0.079, 1.021, 0.793, -2.093, 0.857, -0.316, -0.627, 0.375, 2.050, -1.416, -0.193, -0.220, -0.903, 0.049, 2.300, -1.302, 0.962, -0.066, -1.271, 0.043, 0.027, 0.230, -0.445, 0.105, -0.986, 0.546, 3.322, 0.283, 0.538, 0.209, -0.446, 0.117, -0.838, -0.975, 1.062, -0.721, -0.878, 1.679, -0.167, 4.072, 0.954, 2.033, -0.375, -1.008, -0.723, -0.193, -1.281, -0.665, -2.647, 0.062, -0.282, -0.209, 0.374, -0.010, -0.260 | 23
-0.214, -2.967, 0.689, 0.247, -0.489, -0.298, 0.255, 0.620, -1.552, -8.627, -0.100, -1.619, 0.554, -0.888, -0.695, 2.136, 0.761, 0.422, 0.858, 1.412, 0.225, 0.519, -0.449, 0.744, 0.274, -0.569, 0.611, -0.198, 1.031, 0.677, -0.675, -0.404, 0.338, -0.141, 0.622, -0.244, -0.411, -2.612, 0.533, 2.544, -0.419, 1.285, 0.637, 0.067, 2.826, -0.482, -1.359, 0.568, -1.058, 0.632, 0.394, 0.066, -0.098, -0.422, -0.446 | 15
0.100, -0.443, -0.003, -1.298, 0.351, 0.135, -0.093, -0.097, 0.139, 1.409, 0.030, 0.212, -0.824, -0.891, 0.641, -1.691, -0.295, 0.430, 1.294, 0.192, 0.154, 0.759, 1.139, 0.492, 0.845, 0.716, 2.590, -0.346, -0.250, 0.086, 0.002, 1.060, -2.441, -0.015, 0.707, -0.309, -1.265, 1.074, -1.522, -3.563, 0.260, 2.484, 0.755, -0.894, -2.305, 0.309, 0.181, -0.816, -2.516, 1.170, 0.668, 0.468, -0.303, -0.149, 0.232 | 5
-0.129, 1.866, -0.306, -1.639, -1.280, -0.186, 0.541, -0.153, 1.515, -7.378, 0.790, 0.498, 0.229, -0.115, 0.994, 0.511, 1.189, 0.819, 2.222, 0.950, 0.332, 0.452, 0.977, -0.699, 0.484, 0.698, -0.159, 1.134, -0.252, 0.566, -0.652, -0.056, -5.356, -0.608, 1.004, -0.202, 1.116, 1.930, 0.391, -2.286, 1.236, 0.442, 0.476, 0.187, -0.791, 0.322, -0.331, -0.275, -0.943, 2.040, 1.446, 0.287, 0.002, -0.149, -0.441 | 21
-0.025, 1.956, 0.742, -0.483, -0.209, 0.126, 0.973, 0.138, -1.851, 1.281, 1.136, 3.460, 0.964, -0.269, 1.611, -0.178, 2.114, 1.013, 0.022, 0.315, 0.214, 0.622, -0.823, -0.008, 0.326, 0.632, -2.684, 1.261, -0.056, 0.596, -0.640, 0.083, 1.050, -0.050, 0.420, -0.383, 2.587, 1.474, -0.479, 1.772, 1.524, -3.184, 1.647, 0.664, 3.270, -0.381, -0.220, 0.178, 0.509, 1.363, 0.482, -0.215, 0.517, 0.060, -0.531 | 3
-0.059, 0.948, -0.390, 0.241, -0.936, 0.234, 0.755, 0.279, -1.760, -9.999, -0.393, 0.787, 2.738, -0.392, 1.320, 0.693, -0.036, 0.038, 2.233, 1.493, -0.001, 0.897, -0.884, 1.305, 1.023, 0.743, 1.945, 0.741, 0.306, 0.532, -0.336, 0.227, -0.874, 0.348, -0.326, -0.662, 2.189, 0.715, -1.495, -3.724, 0.827, -0.005, 0.781, -0.334, 0.579, -0.107, -1.029, 0.115, 0.195, 1.778, 0.100, -0.147, 0.053, -0.249, 0.207 | 7
-0.084, 2.729, -0.169, -0.608, -1.323, 0.051, 0.213, -0.336, 2.172, 2.843, 0.419, 2.840, -0.584, 0.188, 0.413, -1.200, 2.127, 0.682, 2.378, 0.316, 0.086, 1.109, 0.504, 0.274, -0.980, 0.429, -0.758, 0.680, 0.012, 0.182, -0.696, 1.062, -5.522, 0.263, 1.444, 0.075, 1.178, 0.944, 0.594, 2.606, 0.821, -3.627, 0.044, 0.718, -2.074, 0.175, 0.668, 0.256, -1.155, 0.812, -0.129, 0.155, -0.090, 0.027, 0.061 | 30
-0.156, -2.752, 0.773, -0.254, 0.694, -0.195, -0.131, 0.460, -0.804, 8.451, 1.112, -0.829, 1.306, -0.021, 0.153, 0.002, 0.332, 0.259, -2.391, -0.227, 0.047, -0.420, -0.068, -0.975, -0.866, -0.323, -0.130, -0.102, 1.019, 0.446, -0.347, 0.999, -0.455, -0.205, 0.224, -0.336, -1.637, -3.153, -1.069, 2.417, -0.449, 2.365, 0.128, -0.364, -1.040, -0.439, -1.373, 0.270, -0.471, -0.771, 1.318, -0.060, 0.196, -0.105, -0.683 | 0
0.079, 2.078, 0.816, 0.055, -0.241, 0.057, -0.294, 0.032, 0.459, -2.019, 0.684, -0.340, 1.774, 0.221, -0.583, -1.037, 0.249, 0.407, 0.103, 1.318, 0.009, -0.343, 0.896, -0.059, -1.065, -0.198, -0.867, 0.832, -0.536, -0.051, -0.179, -0.243, -1.512, 0.430, -0.137, -0.502, 2.040, 0.812, 0.747, 0.158, 0.016, -3.074, 0.618, 0.703, 2.592, -0.014, 0.336, 0.437, 0.658, 1.977, 0.724, 0.449, -0.199, 0.058, 0.083 | 21

-0.797, 1.796, -1.191, -1.657, -0.904, -0.344, -1.936, -0.445, -0.382, -0.864, -0.876, 0.085, 0.386, 0.707, -3.611, 3.087, 1.392, 0.053, 0.357, -0.479, 0.134, 5.077, -0.544, 1.494, -1.553, -4.803, -3.870, -0.543, -0.958, -1.313, -0.678, 1.481, -2.712, -0.735, -0.357, -1.293, -1.185 | 6
1.487, 0.561, 0.214, 1.549, -1.578, -0.450, 0.205, -0.417, -0.451, 1.141, 0.754, -1.253, -1.302, 0.115, 2.327, -1.305, 0.864, -1.213, 0.501, 1.853, 1.235, -1.390, -0.931, -0.008, -1.858, -0.149, -2.221, 1.907, 2.814, -2.135, 0.268, -1.239, 4.204, -2.844, 0.131, 1.026, 1.273 | 21
-1.082, -0.142, 0.274, -0.405, 3.063, -0.748, 1.790, -0.585, 0.691, -3.198, 1.235, -0.700, -1.927, 0.349, 0.046, 2.082, 0.072, -0.508, -0.960, 1.327, -0.293, -1.437, -0.845, 1.109, -2.440, -1.591, -2.207, 1.671, -0.267, -1.132, 3.655, -0.048, 0.531, -0.645, -3.758, 0.822, 3.766 | 1
0.794, -1.241, -2.906, 0.359, -3.641, 0.650, -1.862, -1.614, -0.219, -1.018, -2.324, -1.017, 0.148, -0.634, 1.500, -0.839, 3.795, -1.176, 0.804, 1.199, 0.375, -0.365, 1.873, -0.025, -2.154, -0.270, -0.241, -0.347, 0.462, -1.542, -1.291, 0.668, 2.575, 0.513, -2.543, -0.667, 2.411 | 10
-1.696, 0.316, 1.886, -0.098, 0.408, -1.852, -2.608, 1.524, -0.934, 1.070, -0.744, -1.619, 0.389, 1.283, -0.048, 2.587, 3.443, -0.212, -1.347, 4.568, 1.164, 1.596, 0.996, 2.968, -2.727, 1.473, -3.462, 0.319, -0.760, 3.646, 3.378, -1.916, -2.326, -0.015, -0.709, -1.442, 2.320 | 11
-0.826, -2.376, -0.548, -1.841, -1.976, -0.102, -2.176, 1.434, 1.824, 4.851, -1.439, 1.362, 1.039, 0.865, -0.542, -0.946, 1.173, -1.181, 1.385, 0.846, 0.096, -0.172, 0.523, 0.865, 5.024, -0.115, 0.538, 2.215, 1.707, 2.969, -0.632, -2.899, 2.860, -0.814, 1.165, -2.009, -1.228 | 27
0.343, 0.643, 0.216, -2.652, -0.612, -0.352, -3.331, -0.024, 1.118, 2.328, -0.479, 2.858, 2.133, 1.813, -1.567, 0.111, 0.357, -0.270, 2.427, -0.031, -0.335, -0.899, -0.288, 0.769, 1.167, -1.292, -1.675, 2.168, -1.021, 3.954, -0.930, -1.500, -0.036, -0.101, 1.919, -1.605, -1.799 | 18
-1.752, 1.043, -0.047, -0.975, -1.233, -1.485, 0.012, 0.394, -1.065, 1.114, -0.660, 0.094, -0.265, 2.046, 1.689, 2.268, 1.850, 1.009, -0.921, 6.184, 0.508, 0.751, 1.347, 2.175, -1.458, 0.429, -2.839, 0.290, -1.100, 3.651, 2.461, -2.245, -1.992, -0.445, -2.268, -1.487, 3.132 | 0
0.458, -1.124, -2.444, 2.390, -2.336, 2.974, 1.486, -0.443, 2.075, 0.417, 0.134, -0.440, -1.152, -0.811, -0.341, -1.923, 0.332, 0.677, -0.110, 0.121, 0.141, 0.456, -1.094, -1.447, -0.668, -0.912, -0.563, 0.233, 3.956, -2.494, -1.030, 2.330, 1.063, -3.066, -0.427, 0.512, 0.252 | 18
0.594, 0.277, -0.921, 0.557, 1.446, 2.383, -3.408, -0.551, 1.540, 0.313, 2.305, 0.048, 2.866, 0.440, -3.599, -0.531, 0.109, 0.252, 0.203, -0.544, 0.200, 0.818, -2.120, -0.470, -2.314, -0.448, -1.750, 0.108, 1.534, -0.636, -0.207, 2.967, -3.194, -2.707, 3.189, 0.819, -2.148 | 21
-1.830, 0.787, -0.927, -1.470, 0.445, 0.260, 2.476, 0.342, 3.980, 2.307, 1.392, 3.362, -1.291, 1.953, -1.501, 1.641, -1.968, 3.107, -0.478, 1.729, -0.732, 0.571, -1.252, 0.634, 2.519, -0.670, -1.659, 1.728, 0.041, 0.823, 4.127, -0.208, -1.397, -1.773, 0.895, -0.835, -0.833 | 6
0.299, -1.784, 1.506, 0.810, -0.735, -0.102, 0.235, 0.991, -0.798, 2.106, 0.176, -0.706, 0.034, 0.468, 0.383, -2.448, 0.829, -1.525, 0.111, 0.081, 3.022, 0.218, -0.147, -1.291, 0.207, -1.250, -0.691, 1.394, 4.466, -0.850, -0.096, -1.663, 5.584, -2.839, 0.221, -0.080, 0.310 | 30
-0.421, -1.660, -2.085, 2.136, 0.357, 1.637, 4.222, -0.344, 0.331, -2.395, -0.160, -0.991, -0.745, -0.776, -0.108, -1.325, 0.380, 0.440, -1.268, -0.152, -0.389, -1.168, 0.285, -1.603, -1.426, 1.799, 2.284, -1.379, 1.211, -1.755, 0.697, 2.137, 0.638, -0.097, -1.589, 1.258, 2.001 | 10
-1.180, -0.278, -1.358, -1.589, 2.236, -0.584, -3.153, -0.611, 0.463, -1.000, -0.552, 1.704, 2.461, 1.692, -0.209, -0.871, 0.861, 0.177, 0.058, 2.174, -0.924, -2.026, 2.500, -0.411, -1.396, 0.980, 0.388, 0.050, -1.494, 6.237, -0.259, -0.539, -1.703, 2.988, -1.297, -1.113, 0.666 | 4
0.790, 0.403, 0.081, -1.377, -0.928, -1.065, -1.042, -1.170, -1.151, -2.678, -1.753, -0.569, 0.461, -0.277, -1.207, 0.711, 1.891, -1.903, 1.286, -1.873, 0.742, 0.772, 1.289, 0.604, -1.543, -4.075, -1.465, -0.165, -1.471, -1.242, -1.771, -0.170, 2.770, 1.507, -2.498, -1.137, 0.728 | 9
-1.703, 0.382, -0.321, -2.200, 6.055, -0.588, -3.324, -0.328, 0.214, -2.854, 0.273, 0.634, 0.820, 1.626, -3.607, 2.175, 0.722, 0.566, -0.536, 0.779, -0.647, 0.050, 0.265, 1.707, -1.775, -2.146, -2.068, -0.302, -1.875, 2.946, 1.832, 0.406, -2.517, 2.211, -1.130, -1.276, -0.005 | 0
-0.667, -1.263, -3.630, -0.112, -0.477, 2.540, -0.710, -1.472, 2.455, -4.229, -0.627, 0.369, -2.266, -0.883, -1.442, -0.180, 0.358, 1.165, 0.095, -0.160, -1.185, -0.535, 0.009, -1.011, -1.597, -1.069, 0.201, -0.976, 0.086, -1.800, -0.409, 4.359, -0.461, 0.769, -2.564, -0.060, 1.354 | 0
0.286, -2.973, 2.151, -0.924, 2.145, -0.102, -3.021, 0.639, 2.693, -0.577, 0.313, -0.137, 0.442, -0.127, 1.167, -0.030, 0.166, -2.359, 0.864, -0.019, -0.856, -3.495, -0.772, 0.961, 1.102, 4.258, -0.139, 2.913, 0.654, 1.200, 1.285, -1.729, 2.592, -0.029, 2.380, -0.191, -0.732 | 25
